What each symbol does to the units:
r: z551->z404, z298->z138, z220->z551, z549->z635, z20->z363, z160->z363, z853->z671, z977->z138, z406->z587, z587->z394, z703->z797, z158->z492, z394->z479, z404->z20, z496->z334, z651->z712, z462->z374, z797->z20, z315->z284, z892->z882, z931->z870, z858->z354, z179->z824, z210->z220, z550->z873, z100->z549, z163->z406, z606->z11, z414->z330, z492->z972, z627->z135, z441->z417, z837->z977, z397->z550, z579->z397, z230->z160, z274->z973, z712->z936, z465->z280, z374->z845, z953->z627, z843->z651, z284->z179, z972->z220, z824->z627, z762->z149, z334->z438, z936->z462, z870->z953, z98->z498, z354->z257, z882->z163, z363->z716, z417->z579, z138->z462, z257->z230, z479->z465, z11->z160, z449->z678, z136->z931, z716->z100, z671->z284, z438->z149, z873->z158, z498->z767, z973->z414, z74->z194, z135->z315, z330->z762, z573->z414, z635->z449, z719->z210, z678->z257, z854->z892, z625->z873, z149->z845, z767->z606, z442->z931, z194->z404, z622->z442, z652->z853, z845->z882, z440->z622, z280->z858
e: z551->z492, z298->z882, z220->z158, z549->z363, z20->z479, z160->z853, z853->z230, z977->z762, z406->z936, z587->z671, z703->z858, z158->z397, z394->z797, z404->z210, z496->z671, z651->z274, z462->z136, z797->z194, z315->z953, z892->z977, z931->z414, z858->z479, z179->z496, z210->z406, z550->z417, z100->z625, z163->z837, z606->z98, z414->z767, z492->z550, z627->z931, z441->z703, z837->z330, z397->z441, z579->z20, z230->z449, z274->z462, z712->z977, z465->z587, z374->z712, z953->z442, z843->z845, z284->z627, z972->z873, z824->z315, z762->z573, z334->z315, z936->z138, z870->z678, z98->z284, z354->z549, z882->z651, z363->z440, z417->z797, z138->z149, z257->z635, z479->z551, z11->z652, z449->z551, z136->z74, z716->z622, z671->z858, z438->z160, z873->z579, z498->z179, z973->z374, z74->z854, z135->z870, z330->z606, z573->z496, z635->z716, z719->z462, z678->z549, z854->z973, z625->z858, z149->z837, z767->z334, z442->z625, z194->z719, z622->z280, z652->z334, z845->z417, z440->z465, z280->z394
n: z551->z394, z298->z210, z220->z441, z549->z449, z20->z417, z160->z334, z853->z11, z977->z136, z406->z719, z587->z257, z703->z20, z158->z972, z394->z465, z404->z797, z496->z438, z651->z892, z462->z845, z797->z441, z315->z179, z892->z163, z931->z573, z858->z549, z179->z98, z210->z194, z550->z158, z100->z635, z163->z298, z606->z414, z414->z762, z492->z220, z627->z549, z441->z579, z837->z138, z397->z873, z579->z550, z230->z652, z274->z843, z712->z462, z465->z858, z374->z274, z953->z135, z843->z854, z284->z824, z972->z551, z824->z498, z762->z837, z334->z442, z936->z374, z870->z627, z98->z767, z354->z853, z882->z406, z363->z100, z417->z397, z138->z651, z257->z354, z479->z280, z11->z496, z449->z257, z136->z845, z716->z220, z671->z622, z438->z11, z873->z892, z498->z606, z973->z837, z74->z404, z135->z284, z330->z149, z573->z330, z635->z931, z719->z74, z678->z230, z854->z882, z625->z716, z149->z977, z767->z573, z442->z549, z194->z703, z622->z363, z652->z671, z845->z973, z440->z625, z280->z440

In the rows, 27 stands for zero.

The rows follow the links: the fewer symbols apart two units are, the more alike their rows tend to be.

Each row is also shifted at random along 10 hidden directions that mean nothing.

Some units, each with a row of numbers:
z492:  31   26   32   28   35   28   32   14   33   26   27   15   34   33   38   25   28   31   17   18   38   22   25   34   29   28   28   33   38   32   28   32   29   22   28   25   26   29   32   30   29   31   33   20   36   37   25   26   33   33   28   35   35   26   29   31   25
z442:  34   22   29   28   27   24   24   32   22   27   32   28   26   22   23   25   37   25   30   35   27   39   34   22   19   24   26   19   19   29   20   22   25   23   27   27   35   35   25   24   29   26   28   26   23   24   26   30   29   26   26   23   23   24   21   30   34
z462:  31   21   23   29   28   25   26   31   28   35   34   22   32   26   22   30   30   19   30   35   26   26   25   28   32   32   40   21   24   26   20   29   25   19   23   28   27   29   27   31   30   32   22   30   33   30   26   31   26   28   22   24   23   30   21   24   18
z837:  22   29   28   31   31   30   25   24   25   32   28   23   26   27   26   27   27   26   26   24   25   31   30   22   31   29   26   35   26   31   27   28   27   28   27   28   26   28   31   22   27   20   25   25   30   28   31   26   18   27   27   27   31   28   29   32   33
z440:  32   26   27   32   33   31   33   24   19   25   24   34   23   17   28   31   29   23   26   31   18   34   30   18   30   27   16   23   29   25   26   17   25   30   30   29   29   23   30   26   32   29   33   29   27   14   20   27   27    9   31   21   30   31   33   25   22
z160:  24   31   30   32   29   21   28   27   26   30   31   15   27   19   29   26   29   29   24   30   26   33   28   29   39   28   28   23   21   29   31   23   26   21   28   26   32   30   29   30   29   22   27   22   21   29   26   29   28   15   31   23   38   23   16   28   24
z573:  34   24   24   31   29   31   33   26   23   31   23   25   25   23   25   25   31   28   24   28   33   28   27   26   32   27   33   28   32   27   27   29   29   25   25   30   36   23   34   22   29   23   24   24   31   25   31   26   27   24   30   26   27   28   32   36   33
z394:  26   25   25   25   26   30   17   36   32   26   30   30   35   24   33   30   24   27   28   34   25   24   27   34   29   33   35   28   22   27   29   30   30   30   28   25   20   26   30   27   29   36   28   18   28   20   26   23   25   38   28   27   26   33   23   25   25
z496:  23   32   30   29   24   27   27   33   31   26   22   28   21   26   29   26   24   31   37   31   26   23   24   34   24   23   30   30   22   29   30   32   29   31   27   28   35   24   27   25   22   24   24   32   20   38   34   24   26   29   27   27   26   14   25   29   33
z843:  33   19   28   31   34   23   19   30   30   34   32   22   33   20   26   28   30   23   29   34   20   23   27   28   32   32   38   29   26   31   23   31   28   25   24   30   19   29   31   35   30   37   24   19   36   26   21   29   30   28   21   25   33   35   22   24   20
z579:  16   30   30   28   31   26   25   26   25   26   23   36   23   24   24   18   31   30   32   22   27   21   23   24   27   27   24   26   28   29   28   27   26   28   28   30   30   27   25   29   30   26   28   22   24   27   26   27   35   20   25   31   32   32   35   27   28
z651:  21   28   32   29   32   28   26   24   29   30   28   24   30   35   26   30   20   25   26   23   29   24   27   28   31   26   28   31   28   30   25   30   22   27   28   26   25   30   27   30   25   27   24   34   31   34   27   30   22   29   22   31   26   28   33   24   24
z652:  27   30   24   29   25   26   32   27   20   33   24   24   26   22   22   25   24   23   26   32   30   27   31   23   35   26   27   17   27   20   20   19   25   23   28   30   33   23   27   32   30   22   25   41   25   24   25   32   28   11   26   24   22   26   26   27   20
z498:  24   32   28   32   29   30   32   33   24   31   26   27   26   24   23   23   27   29   24   28   38   31   30   26   33   24   30   21   25   27   31   25   27   25   27   27   32   28   32   24   27   23   26   27   24   24   34   30   26   24   30   28   21   20   33   33   32
z719:  26   31   27   30   27   26   20   27   32   28   33   30   27   27   29   18   28   34   25   18   31   27   26   32   21   26   31   31   27   30   32   28   27   25   28   27   21   36   30   32   30   30   25   15   27   21   23   28   29   26   27   25   34   37   30   23   33
z716:  35   20   29   28   31   29   26   31   19   25   24   22   27   20   27   27   30   26   23   29   27   31   32   26   31   24   29   36   20   34   25   28   20   22   26   30   40   26   31   18   29   22   27   19   28   23   30   22   26   32   35   30   22   20   30   32   45
z374:  23   26   33   32   32   21   26   31   28   27   38   29   24   32   26   24   32   36   27   27   34   37   25   30   20   22   29   19   26   32   27   27   20   18   24   22   36   40   25   29   28   28   25   23   25   30   24   29   27   27   25   23   31   25   26   24   28
z334:  31   33   28   28   26   29   40   25   19   27   23   23   20   25   25   31   23   25   22   32   27   36   36   20   24   22   21   25   32   24   24   22   28   26   28   30   36   21   27   26   24   20   27   43   26   28   24   30   26   19   30   24   22   12   27   28   30
z11:  32   26   24   30   26   25   28   33   24   32   24   27   24   19   24   22   29   30   29   35   29   23   28   29   29   25   34   21   27   25   23   26   27   24   24   31   35   24   30   31   30   27   24   31   26   24   26   28   32   18   26   22   26   26   24   29   26
z74:  13   40   32   26   27   29   25   17   32   24   33   16   30   33   32   32   19   25   22   15   21   33   29   26   31   32   23   41   25   28   36   28   30   30   35   25   13   32   27   30   23   23   27   21   27   33   25   30   19   33   31   30   39   29   24   23   30
z797:  33   27   23   26   25   33   37   24   26   24   23   24   24   22   28   28   28   22   27   26   24   25   24   29   25   30   34   34   31   26   28   32   29   23   29   33   34   19   30   25   28   26   24   25   30   30   26   25   30   29   32   27   23   21   30   25   34
z479:  27   26   28   34   31   31   27   26   29   29   28   20   30   17   33   24   30   21   29   29   28   27   22   32   34   30   34   24   19   29   26   25   25   20   30   27   32   28   33   25   33   29   27   19   25   29   30   26   27   19   29   25   27   25   26   28   25
z845:  16   30   29   28   29   23   29   29   26   28   33   31   26   32   22   34   27   28   30   28   22   33   24   22   34   29   23   21   26   27   31   25   24   28   25   23   25   29   21   28   26   25   27   32   24   28   27   30   22   23   26   25   31   29   26   23   19
z762:  21   30   28   32   31   26   25   24   24   33   34   22   30   28   25   23   32   28   22   27   37   39   33   22   29   28   28   20   28   28   23   23   28   20   27   25   29   37   32   24   32   21   27   22   30   25   28   31   22   24   25   24   31   34   24   33   28
z853:  25   28   27   28   24   24   21   32   27   28   23   31   23   25   25   20   24   31   33   29   28   20   28   30   26   22   28   26   24   25   23   26   24   29   27   29   32   27   26   31   27   25   24   33   23   26   28   27   29   21   25   26   26   29   28   26   30
z635:  32   25   28   28   28   25   25   23   17   27   29   30   27   29   22   20   31   30   19   23   37   38   39   19   21   20   19   22   30   25   18   19   21   22   29   27   33   37   27   27   32   21   29   29   29   15   21   31   29   21   27   26   26   37   32   29   36
z414:  21   30   27   29   27   30   24   27   26   33   28   22   27   26   24   25   30   22   31   30   28   32   32   23   27   30   31   29   21   28   22   27   31   27   28   29   28   29   30   20   28   20   24   27   28   32   34   27   19   30   25   26   24   25   23   34   33
z194:  28   30   24   26   22   27   31   31   31   22   31   35   23   28   29   26   31   37   28   22   29   28   18   33   24   27   29   26   29   26   39   29   27   26   25   25   30   28   26   28   28   30   27   19   21   22   28   25   31   26   34   24   31   30   29   24   30
z406:  24   35   27   29   26   30   31   27   25   28   29   29   27   35   28   27   21   32   19   17   34   30   29   26   31   22   22   28   28   26   33   23   20   24   28   25   27   30   28   27   28   23   27   32   27   21   28   29   23   22   32   28   23   28   36   23   30
z625:  31   23   32   30   33   32   31   17   27   24   20   24   24   23   31   29   28   19   32   24   20   25   23   26   31   28   20   33   25   29   24   25   25   30   33   29   33   23   28   23   28   25   31   28   27   35   29   25   27   19   28   29   30   24   32   30   27

From each start, follow one symbol. Which unit do you reach?
Answers are names.
new walk
 33   21   25   29   29   26   29   33   28   29   31   29   27   29   27   33   33   35   26   29   29   30   22   31   32   28   33   28   30   32   35   33   25   25   19   25   33   28   29   23   27   27   25   20   29   24   31   23   24   31   31   25   32   30   26   31   28
n z136
new walk
 35   29   22   27   23   28   34   28   30   27   30   30   24   28   32   28   32   32   25   23   27   28   23   30   22   27   27   27   31   27   34   28   28   24   25   27   26   27   27   28   30   30   28   26   27   24   26   26   30   24   32   23   28   26   26   23   27
e z406
new walk
 12   32   29   23   22   26   26   33   31   22   29   34   25   35   27   22   29   34   34   25   34   25   20   33   22   26   31   23   24   28   29   33   25   23   27   24   35   30   21   24   26   25   25   26   19   37   34   25   30   37   27   32   23   23   28   26   32
e z703
new walk
 33   23   27   28   27   28   26   25   25   29   26   23   27   25   22   25   32   22   30   26   28   28   27   25   29   28   31   31   24   27   25   29   28   27   28   30   30   28   28   23   27   24   25   24   28   31   32   29   27   29   27   28   26   28   28   34   34
e z414
new walk
 26   26   28   30   33   25   22   27   26   34   34   22   31   26   26   32   28   24   25   30   20   32   32   21   31   31   28   32   25   31   26   27   28   26   25   28   17   31   30   29   29   28   26   25   34   23   23   29   20   27   25   23   34   33   22   26   24
e z149
new walk
 39   19   23   22   24   25   16   35   22   33   27   27   33   21   17   25   31   18   29   37   22   26   39   20   23   31   35   29   22   26   17   27   32   30   26   34   18   28   27   30   27   31   24   25   34   18   24   31   31   39   22   27   17   33   24   29   35
n z627
new walk
 25   27   29   24   29   29   33   24   25   24   21   26   27   32   28   27   26   28   24   24   31   21   26   27   29   27   26   32   33   29   26   32   26   25   26   28   34   21   27   25   26   25   29   31   30   34   30   25   31   33   29   36   23   20   33   29   31
e z417
new walk
 29   30   30   28   30   28   30   21   26   30   25   23   30   25   23   27   24   18   26   28   26   28   33   22   28   29   25   26   30   24   24   23   33   32   33   30   17   28   28   34   25   30   28   32   31   29   25   35   30   25   22   29   26   27   30   28   22
e z953
new walk
 22   28   26   27   25   27   32   27   28   25   31   33   24   38   22   29   28   32   29   21   33   32   19   28   28   25   27   23   30   25   32   29   22   25   26   23   33   31   22   26   25   23   24   32   23   30   32   30   24   27   28   27   27   31   33   25   26
r z931
new walk
 31   28   28   28   26   27   31   29   27   27   29   21   28   27   30   29   23   27   24   35   33   34   32   31   22   23   30   20   25   25   22   25   26   21   29   25   36   29   28   28   26   27   27   35   26   31   25   28   26   28   27   24   22   16   21   26   27
n z622
new walk
 19   28   27   23   27   26   25   32   25   27   26   27   29   25   26   28   30   24   31   31   20   23   27   24   34   32   29   30   23   30   28   31   29   27   24   29   26   21   25   25   27   25   28   25   26   31   30   25   30   33   28   33   25   22   23   28   28
e z441
new walk
 26   24   23   29   27   26   20   27   32   35   31   27   33   27   26   28   30   26   33   34   28   23   23   30   30   34   36   23   30   25   23   31   33   29   25   27   21   29   30   29   31   31   25   25   32   29   29   27   25   28   21   24   34   42   20   31   16
n z977
new walk
 27   30   24   27   25   28   29   25   31   32   30   19   31   25   35   27   32   20   29   28   25   25   24   29   32   32   28   25   20   29   25   24   29   21   28   27   25   26   28   24   34   27   31   29   26   35   32   25   27   23   29   28   24   20   18   29   20
e z492
